Below are the code and all the weights of a small trained network. Each question names an input and a class and asks about switching units off, where a switched-off unit gives its printed mean instead of its output.

import numpy as np


def w(rows, s, z=0):
    codes = np.array(rows[::2]) - 128.0
    scale = np.full(codes.shape[1], s)
    scale[-1] = z or s
    return codes * scale


def f(y):
    return np.maximum(y, 0)


def log_softmax(a):
    a = a - a.max(-1, keepdims=True)
    return a - np.log(np.exp(a).sum(-1, keepdims=True))


def net(x, mask):
    res = np.array(x, float).reshape(1, 2) / 4 @ E
    y = f(res @ A[0][:, :-1].T + A[0][:, -1])
    res = res + np.where(mask, y, B[0][:, -1]) @ B[0][:, :-1]
    return log_softmax(res[-1] @ U[:, :-1].T + U[:, -1])


A, B = {}, {}
E = w([
[98,121,163,47,119,210,90],'x0',
[144,4,92,122,150,115,102],'x1',
],0.015)
A[0] = w([
[123,226,172,134,100,135,142,125],'neuron 1',
[148,36,115,115,136,108,124,77],'neuron 2',
[144,119,183,123,92,103,126,195],'neuron 3',
[140,23,121,114,153,122,117,109],'neuron 4',
[131,142,104,253,134,37,151,88],'neuron 5',
[67,121,151,77,138,195,89,93],'neuron 6',
[121,115,164,43,115,226,125,87],'neuron 7',
[105,59,111,138,113,155,146,84],'neuron 8',
[115,191,137,132,129,136,144,99],'neuron 9',
[130,135,105,130,147,162,131,248],'neuron 10',
[108,133,108,135,154,142,138,119],'neuron 11',
[131,220,118,122,151,140,141,87],'neuron 12',
],0.014,0.013)
B[0] = w([
[88,116,113,199,138,167,100,240],'neuron 1',
[113,192,114,215,130,194,147,199],'neuron 2',
[87,75,159,106,122,82,143,183],'neuron 3',
[93,146,124,190,119,175,93,224],'neuron 4',
[215,171,131,23,139,134,141,247],'neuron 5',
[201,158,109,81,115,122,135,220],'neuron 6',
[219,193,117,103,162,118,163,241],'neuron 7',
[141,153,135,191,138,152,113,166],'neuron 8',
[129,115,93,194,134,159,124,184],'neuron 9',
[22,7,170,37,98,6,139,227],'neuron 10',
[121,144,128,121,110,130,123,128],'neuron 11',
[132,156,128,202,117,196,107,195],'neuron 12',
],0.018,0.016)
U = w([
[251,181,94,69,147,127,154,68],'0',
[113,154,87,205,137,189,83,5],'1',
[75,78,134,85,124,53,132,247],'2',
],0.015,0.0032)

Each question gives the input, the list of numbers given to net, and the class t.
The units are the neurons (one row each of A and B). Each row of codes is followed by its name. A weight is (code - 128) times the scale printed after its matrix; where a second scale follows, it is the last column's (A, B and U).
mask holds one flag per neuron, in row order. A switched-off neuron (its flag False) gives its mean, the last column of its row in B, instead of its output. The means were averaged over made-up inputs and are rounded, as every weight is.
A unit's drop is (log p(t) with every unit on - log p(t) with that unit switched off) / (log p(t) with every unit on - log p(t) with every unit switched off).
unit that matters most: the unit with the biggest drop
k most important neurons: the k neurons with the biggest drops, biggest first
drop when u is switched off: that unit's drop, to one decimal
input [-3,-2], class 2: unit that matters most -> neuron 7
input [-6,8], class 1: 3 most important neurons -> neuron 4; neuron 2; neuron 7
input [0,3], class 2: 2 most important neurons -> neuron 1; neuron 12
input [-3,4], class 1: 2 most important neurons -> neuron 7; neuron 2
input [1,3], class 2: 2 most important neurons -> neuron 1; neuron 12
input [-3,3], class 2: 2 most important neurons -> neuron 7; neuron 6
input [4,5], class 1: 2 most important neurons -> neuron 5; neuron 4
input [0,-3], class 2: 2 most important neurons -> neuron 2; neuron 4
input [3,3], class 2: drop when neuron 12 is switched off -> 0.2
input [-1,3], class 2: drop when neuron 12 is switched off -> 0.3
input [-3,5], class 1: drop when neuron 2 is switched off -> 0.1
